Here is a tiny trained network, its code and every weight. The questions are about switching its units off for an input and a class, where a switched-off unit gives its printed mean instead of its output.

import numpy as np


def w(rows, s, z=0):
    codes = np.array(rows[::2]) - 128.0
    scale = np.full(codes.shape[1], s)
    scale[-1] = z or s
    return codes * scale


def norm(h):
    return h / np.sqrt((h * h).mean(-1, keepdims=True) + 1e-5)


def f(y):
    return np.maximum(y, 0)


def log_softmax(a):
    a = a - a.max(-1, keepdims=True)
    return a - np.log(np.exp(a).sum(-1, keepdims=True))


def net(x, mask):
    res = np.array(x, float).reshape(1, 2) / 4 @ E
    u = 0
    for l in range(4):
        y = f(norm(res) @ A[l][:, :-1].T + A[l][:, -1])
        res = res + np.where(mask[u : u + 6], y, B[l][:, -1]) @ B[l][:, :-1]
        u += 6
    return log_softmax(norm(res)[-1] @ U[:, :-1].T + U[:, -1])


A, B = {}, {}
E = w([
[154,122,186,57],'x0',
[85,254,97,142],'x1',
],0.0093)
A[0] = w([
[137,107,179,83,135],'L0N1',
[62,230,103,59,170],'L0N2',
[5,150,3,185,150],'L0N3',
[141,204,233,111,1],'L0N4',
[42,191,125,188,223],'L0N5',
[166,255,217,123,132],'L0N6',
],0.0087,0.0021)
B[0] = w([
[109,173,101,105,182],'L0N1',
[81,35,138,97,237],'L0N2',
[240,169,145,61,253],'L0N3',
[116,134,91,154,178],'L0N4',
[96,120,254,11,230],'L0N5',
[63,130,117,64,220],'L0N6',
],0.0084,0.0071)
A[1] = w([
[254,211,71,86,220],'L1N1',
[254,141,15,68,223],'L1N2',
[154,177,20,146,96],'L1N3',
[197,147,137,112,33],'L1N4',
[192,108,121,72,1],'L1N5',
[106,95,147,108,216],'L1N6',
],0.0088,0.0022)
B[1] = w([
[242,94,157,27,238],'L1N1',
[193,78,213,134,253],'L1N2',
[143,161,185,59,132],'L1N3',
[126,162,125,68,168],'L1N4',
[2,186,2,84,214],'L1N5',
[61,127,45,195,241],'L1N6',
],0.0059,0.0048)
A[2] = w([
[225,150,102,85,15],'L2N1',
[171,91,112,109,204],'L2N2',
[139,2,144,57,26],'L2N3',
[175,238,160,215,250],'L2N4',
[123,61,52,183,172],'L2N5',
[46,45,181,69,241],'L2N6',
],0.008,0.0024)
B[2] = w([
[182,135,171,100,156],'L2N1',
[254,191,243,117,175],'L2N2',
[184,239,133,178,217],'L2N3',
[157,106,148,21,129],'L2N4',
[143,25,185,211,161],'L2N5',
[99,58,66,172,254],'L2N6',
],0.0054,0.0097)
A[3] = w([
[137,80,189,138,43],'L3N1',
[103,154,154,106,132],'L3N2',
[72,157,161,84,192],'L3N3',
[183,49,181,27,115],'L3N4',
[93,177,247,123,248],'L3N5',
[106,68,167,45,186],'L3N6',
],0.011,0.0015)
B[3] = w([
[133,110,120,80,155],'L3N1',
[68,67,190,122,158],'L3N2',
[149,46,202,91,189],'L3N3',
[120,182,116,171,248],'L3N4',
[67,92,137,76,175],'L3N5',
[100,138,2,193,219],'L3N6',
],0.008,0.011)
U = w([
[77,189,163,254,6],'0',
[79,104,137,98,250],'1',
[194,66,154,182,231],'2',
[140,245,84,184,45],'3',
[173,145,203,81,219],'4',
],0.0081,0.0024)

Each question gives the input, the list of numbers given to net, and the class t.
The units are the neurons (one row each of A and B). Each row of codes is followed by its name. A weight is (code - 128) times the scale printed after its matrix; where a second scale follows, it is the last column's (A, B and U).
mask holds one flag per neuron, layer by layer. A switched-off neuron (its flag False) gives its mean, the last column of its row in B, instead of its output. The means were averaged over made-up inputs and are rounded, as every weight is.
A unit's drop is (log p(t) with every unit on - log p(t) with that unit switched off) / (log p(t) with every unit on - log p(t) with every unit switched off).
unit that matters most: the unit with the biggest drop
k most important neurons: the k neurons with the biggest drops, biggest first
k most important neurons of layer l: the k neurons of layer l with the biggest drops, biggest first
drop when u is switched off: that unit's drop, to one decimal
input [8,-6], class 3: unit that matters most => L0N3
input [-2,8], class 1: 2 most important neurons of layer 0 => (L0N2 L0N5)
input [8,-5], class 3: 2 most important neurons => (L0N3 L0N5)
input [5,-1], class 3: 2 most important neurons => (L0N5 L0N2)
input [7,-5], class 3: 2 most important neurons => (L0N3 L0N5)
input [6,-4], class 3: 3 most important neurons => (L0N3 L0N5 L0N2)
input [6,-7], class 3: 3 most important neurons of layer 0 => (L0N3 L0N2 L0N1)
input [-6,-2], class 4: 2 most important neurons of layer 0 => (L0N3 L0N2)
input [7,-1], class 3: 2 most important neurons of layer 3 => (L3N4 L3N6)
input [6,-3], class 3: 4 most important neurons of layer 0 => (L0N3 L0N5 L0N2 L0N6)
input [6,-6], class 3: 2 most important neurons of layer 0 => (L0N3 L0N2)
input [8,-1], class 3: drop when L0N5 is switched off => 0.6
input [3,-1], class 3: drop when L0N2 is switched off => 0.4
input [-7,3], class 4: drop when L0N3 is switched off => 0.6
input [-2,2], class 4: most important neuron of layer 0 => (L0N3)
